Here is a tiny trained network, its code and every weight. The questions are about switching its units off for an input and a class, where a switched-off unit gives its printed mean instead of its output.

import numpy as np


def w(rows, s, z=0):
    codes = np.array(rows[::2]) - 128.0
    scale = np.full(codes.shape[1], s)
    scale[-1] = z or s
    return codes * scale


def norm(h):
    return h / np.sqrt((h * h).mean(-1, keepdims=True) + 1e-5)


def f(y):
    return y / 2 * (1 + np.tanh(0.7978845608 * (y + 0.044715 * y**3)))


def log_softmax(a):
    a = a - a.max(-1, keepdims=True)
    return a - np.log(np.exp(a).sum(-1, keepdims=True))


def net(x, mask):
    res = np.array(x, float).reshape(1, 8) / 4 @ E
    u = 0
    for l in range(4):
        y = f(norm(res) @ A[l][:, :-1].T + A[l][:, -1])
        res = res + np.where(mask[u : u + 5], y, B[l][:, -1]) @ B[l][:, :-1]
        u += 5
    return log_softmax(norm(res)[-1] @ U[:, :-1].T + U[:, -1])


A, B = {}, {}
E = w([
[128,143,115,105,120,142,114],'x0',
[109,131,110,133,156,124,130],'x1',
[126,132,120,127,143,126,122],'x2',
[82,69,212,170,203,108,3],'x3',
[43,207,187,174,143,254,199],'x4',
[136,157,123,109,149,117,106],'x5',
[120,232,87,65,111,118,67],'x6',
[59,122,230,2,146,46,182],'x7',
],0.0073)
A[0] = w([
[117,200,220,164,163,225,198,45],'L0N0',
[165,215,81,96,37,74,220,31],'L0N1',
[173,150,49,92,126,167,245,96],'L0N2',
[161,210,54,168,103,161,94,128],'L0N3',
[140,2,220,188,93,121,114,252],'L0N4',
],0.0066,0.0035)
B[0] = w([
[51,200,97,183,131,201,132,201],'L0N0',
[167,81,89,62,222,217,190,193],'L0N1',
[154,53,153,151,241,110,140,197],'L0N2',
[254,116,148,141,90,159,108,198],'L0N3',
[201,191,76,113,193,154,142,254],'L0N4',
],0.0081,0.0058)
A[1] = w([
[142,117,118,139,151,179,181,158],'L1N0',
[111,176,178,116,1,104,56,60],'L1N1',
[67,127,47,147,64,91,160,22],'L1N2',
[62,120,196,190,156,110,8,160],'L1N3',
[72,103,215,33,112,63,209,3],'L1N4',
],0.0065,0.0027)
B[1] = w([
[105,194,202,128,167,80,80,252],'L1N0',
[203,91,120,1,222,251,112,124],'L1N1',
[119,162,129,41,208,102,169,84],'L1N2',
[249,62,114,48,203,202,145,224],'L1N3',
[124,46,190,226,83,132,15,190],'L1N4',
],0.0072,0.0032)
A[2] = w([
[35,63,191,68,120,102,157,186],'L2N0',
[52,116,208,70,123,72,150,248],'L2N1',
[131,62,135,125,238,177,85,109],'L2N2',
[106,59,156,254,151,112,193,3],'L2N3',
[60,114,98,167,103,206,147,242],'L2N4',
],0.0084,0.0016)
B[2] = w([
[193,146,207,171,152,183,11,168],'L2N0',
[254,140,174,213,71,118,89,175],'L2N1',
[179,163,133,22,122,177,208,255],'L2N2',
[244,140,122,68,80,103,86,169],'L2N3',
[67,79,116,102,154,49,91,186],'L2N4',
],0.009,0.0064)
A[3] = w([
[103,68,113,107,127,65,86,76],'L3N0',
[161,115,55,95,162,47,113,198],'L3N1',
[145,154,102,140,183,178,138,254],'L3N2',
[166,26,92,93,79,10,97,97],'L3N3',
[121,158,131,175,134,106,200,37],'L3N4',
],0.011,0.0027)
B[3] = w([
[59,131,119,134,167,96,100,126],'L3N0',
[25,167,179,124,144,47,175,181],'L3N1',
[109,133,208,64,64,68,134,255],'L3N2',
[2,174,155,153,139,115,99,169],'L3N3',
[127,146,60,66,183,29,111,130],'L3N4',
],0.0095,0.0098)
U = w([
[128,191,142,108,68,117,138,142],'0',
[165,94,48,58,184,153,157,190],'1',
[2,182,98,193,123,133,99,130],'2',
[190,85,97,220,63,131,41,124],'3',
[149,164,93,60,88,115,117,4],'4',
],0.0081,0.0035)

Each question gives the input, the list of numbers given to net, and the class t.
The units are the neurons (one row each of A and B). Each row of codes is followed by its name. A weight is (code - 128) times the scale printed after its matrix; where a second scale follows, it is the last column's (A, B and U).
mask holds one flag per neuron, layer by layer. A switched-off neuron (its flag False) gives its mean, the last column of its row in B, instead of its output. The means were averaged over made-up inputs and are rounded, as every weight is.
A unit's drop is (log p(t) with every unit on - log p(t) with that unit switched off) / (log p(t) with every unit on - log p(t) with every unit switched off).
The circuit of an input: a set's keep is (log p(t) with only the set's units on - log p(t) with every unit switched off) / (log p(t) with every unit on - log p(t) with every unit switched off). Starting from the 12 units with the biggest drops (on a tie, the unit counted first), units are removed one at a time, each time the one whose removal leaves the highest keep (on an exact tie, the one counted first), for as long as the keep stays at least 0.8.
units of the circuit, in order: the units of the circuit, biggest drop first
unit that matters most: the unit with the biggest drop
top k neurons: the k neurons with the biggest drops, biggest first
top k neurons in layer l: the k neurons of layer l with the biggest drops, biggest first
drop when u is switched off: that unit's drop, to one decimal
input [8,-1,-1,-2,5,3,5,-6], class 3: unit that matters most : L0N3
input [4,-5,8,6,-8,7,0,-1], class 2: units of the circuit, in order : L3N3, L3N1
input [1,-7,-1,8,3,-7,4,-8], class 1: units of the circuit, in order : L1N3, L2N2
input [-5,3,8,-1,6,7,6,-8], class 3: units of the circuit, in order : L0N3, L2N2
input [4,4,-1,-6,-4,5,3,7], class 3: top 3 neurons in layer 1 : L1N4, L1N3, L1N1
input [-8,7,-7,5,3,7,-8,8], class 3: units of the circuit, in order : L2N1, L2N0
input [-8,4,-1,-3,8,-7,5,5], class 2: units of the circuit, in order : L0N0, L2N2, L2N4
input [-6,-6,2,-4,8,3,5,7], class 2: top 2 neurons : L0N0, L2N2
input [-7,6,4,-1,-4,-8,7,8], class 3: top 2 neurons : L2N0, L2N1
input [7,-3,0,6,-6,-1,-8,-5], class 4: top 2 neurons : L2N2, L3N1
input [1,0,-2,-6,-7,7,1,-1], class 2: top 3 neurons : L3N1, L3N3, L0N4
input [-5,7,-2,-4,5,6,7,8], class 3: top 2 neurons in layer 2 : L2N1, L2N0
input [4,0,-3,-1,1,-1,1,-2], class 3: top 2 neurons in layer 0 : L0N3, L0N4
input [-7,-1,7,-4,-6,6,-6,-3], class 2: unit that matters most : L3N3
input [-7,3,8,8,7,-6,6,-5], class 1: top 4 neurons : L1N3, L2N2, L3N1, L3N3
input [-2,-1,4,8,5,5,3,-1], class 1: top 2 neurons : L1N3, L2N2
input [6,-4,3,7,2,-1,6,5], class 1: top 2 neurons : L1N3, L1N1
input [6,-4,-6,4,-7,-2,4,2], class 2: top 2 neurons : L3N3, L0N0
input [5,4,7,-5,3,7,2,7], class 3: top 2 neurons in layer 1 : L1N4, L1N3
input [-7,7,5,-3,4,-1,-8,-3], class 4: unit that matters most : L2N3
input [-5,-1,8,-5,-8,3,6,6], class 2: top 2 neurons : L3N3, L2N2
input [-5,1,-2,-5,-7,8,3,-2], class 2: drop when L2N2 is switched off : 0.3
input [3,0,1,8,-1,-6,8,1], class 1: drop when L1N3 is switched off : 0.4
input [8,-1,0,-1,-8,-7,-3,6], class 2: drop when L3N3 is switched off : 0.5
